Here is a tiny trained network, its code and every weight. The questions are about switching its units off for an input and a target symbol, where a switched-off unit gives its printed mean instead of its output.

import numpy as np


def w(rows, s, z=0):
    codes = np.array(rows[::2]) - 128.0
    scale = np.full(codes.shape[1], s)
    scale[-1] = z or s
    return codes * scale


def norm(h):
    return h / np.sqrt((h * h).mean(-1, keepdims=True) + 1e-5)


def f(y):
    return y / 2 * (1 + np.tanh(0.7978845608 * (y + 0.044715 * y**3)))


def softmax(a):
    e = np.exp(a - a.max(-1, keepdims=True))
    return e / e.sum(-1, keepdims=True)


def log_softmax(a):
    a = a - a.max(-1, keepdims=True)
    return a - np.log(np.exp(a).sum(-1, keepdims=True))


def net(x, mask):
    ids = ['αβγεηθλμπσφ'.index(c) for c in x.split()]
    T = len(ids)
    res = E[ids] + P[:T]
    r = norm(res)
    for j in range(2):
        rows = slice(2 * j, 2 * j + 2)
        q, k, v = (r @ M[0][rows].T for M in (Q, K, V))
        z = softmax(np.where(np.tri(T) > 0, q @ k.T / 2**0.5, -1e9)) @ v
        o = O[0][rows]
        res = res + np.where(mask[j], z, o[:, -1]) @ o[:, :-1]
    y = f(norm(res) @ A[0][:, :-1].T + A[0][:, -1])
    res = res + np.where(mask[2:10], y, B[0][:, -1]) @ B[0][:, :-1]
    return log_softmax(norm(res)[-1] @ U[:, :-1].T + U[:, -1])


Q, K, V, O, A, B = {}, {}, {}, {}, {}, {}
E = w([
[165,55,64,130],'α',
[120,178,78,66],'β',
[127,123,124,172],'γ',
[59,90,136,115],'ε',
[110,208,251,119],'η',
[97,67,159,102],'θ',
[230,98,137,156],'λ',
[128,105,122,87],'μ',
[163,175,99,100],'π',
[132,99,117,82],'σ',
[215,106,123,149],'φ',
],0.02)
P = w([
[114,121,144,3],'0',
[180,106,157,94],'1',
[105,127,137,72],'2',
[97,138,131,96],'3',
[107,132,134,102],'4',
[87,137,132,123],'5',
[80,142,140,140],'6',
[109,137,138,130],'7',
[120,119,135,114],'8',
],0.0058)
Q[0] = w([
[160,145,134,119],'h1',
[144,172,86,157],'h1',
[128,35,155,114],'h2',
[131,7,157,176],'h2',
],0.013)
K[0] = w([
[127,90,96,107],'h1',
[140,85,70,156],'h1',
[123,66,103,133],'h2',
[70,5,38,176],'h2',
],0.012)
V[0] = w([
[59,147,7,231],'h1',
[158,59,31,69],'h1',
[187,152,50,32],'h2',
[35,237,210,130],'h2',
],0.011)
O[0] = w([
[81,98,64,81,2],'h1',
[111,103,4,196,171],'h1',
[115,63,151,91,143],'h2',
[144,116,176,67,158],'h2',
],0.011,0.0065)
A[0] = w([
[169,85,254,207,127],'n1',
[215,59,133,118,145],'n2',
[114,212,215,35,161],'n3',
[68,169,137,76,127],'n4',
[158,145,106,221,171],'n5',
[125,195,38,195,162],'n6',
[121,85,71,156,60],'n7',
[240,195,87,114,254],'n8',
],0.0085,0.0034)
B[0] = w([
[63,207,164,136,223],'n1',
[97,109,160,103,180],'n2',
[247,161,141,101,255],'n3',
[145,122,166,163,158],'n4',
[116,127,121,35,190],'n5',
[165,122,137,90,193],'n6',
[143,133,82,135,154],'n7',
[146,96,162,129,222],'n8',
],0.011,0.0052)
U = w([
[78,109,122,48,118],'α',
[168,200,172,124,217],'β',
[102,3,219,62,205],'γ',
[170,102,126,193,62],'ε',
[38,91,136,211,151],'η',
[222,90,183,242,69],'θ',
[141,130,47,185,233],'λ',
[125,92,117,124,4],'μ',
[118,95,129,130,110],'π',
[127,219,48,60,42],'σ',
[79,149,140,127,46],'φ',
],0.0067,0.0032)

Each question gives the input, a string of symbols that net reads in full, and the target symbol t.
The units are the heads (2 rows each of Q, K, V and O) and the neurons (one row each of A and B). Each row of codes is followed by its name. A weight is (code - 128) times the scale printed after its matrix; where a second scale follows, it is the last column's (O, A, B and U).
mask holds one flag per unit, heads first, then neurons. A switched-off unit (its flag False) gives its mean, the last column of its rows in O or B, instead of its output. The means were averaged over made-up inputs and are rounded, as every weight is.
A unit's drop is (log p(t) with every unit on - log p(t) with that unit switched off) / (log p(t) with every unit on - log p(t) with every unit switched off).
The circuit of an input: a set's keep is (log p(t) with only the set's units on - log p(t) with every unit switched off) / (log p(t) with every unit on - log p(t) with every unit switched off). Starting from all 10 units, units are removed one at a time, each time the one whose removal leaves the highest keep (on an exact tie, the one counted first), for as long as the keep stays at least 0.8.
units of the circuit, in order: the units of the circuit, biggest drop first
top k neurons: the k neurons with the biggest drops, biggest first
which heads matter: for each layer, one digit per head in row order, 1 if its drop is at least 0.15 and else 0, layers parted by /
drop when u is switched off: that unit's drop, to one decimal
input π ε ε γ θ γ η γ θ, target β: units of the circuit, in order -> h1, h2, n3
input ε η π ε ε μ φ, target γ: units of the circuit, in order -> n5, n3, n2
input ε γ μ γ β, target γ: which heads matter -> 01
input λ λ ε γ μ ε, target η: units of the circuit, in order -> h1, n5, h2, n3
input ε π σ ε γ π, target γ: units of the circuit, in order -> h2
input λ α θ φ, target λ: which heads matter -> 11
input ε β ε β ε λ, target γ: units of the circuit, in order -> n2, n3, n5
input π φ π α π λ λ, target λ: units of the circuit, in order -> h2, h1
input θ θ ε ε, target η: units of the circuit, in order -> n3, h1, n5
input η λ ε ε θ, target β: which heads matter -> 00
input λ σ ε η λ θ ε, target β: which heads matter -> 10
input π β ε ε π, target γ: which heads matter -> 01
input ε γ ε β π π η ε φ, target γ: which heads matter -> 10
input σ σ μ α λ, target λ: which heads matter -> 11
input λ η ε ε ε ε, target β: top neuron -> n3
input λ π α π γ φ, target λ: drop when h2 is switched off -> 0.6
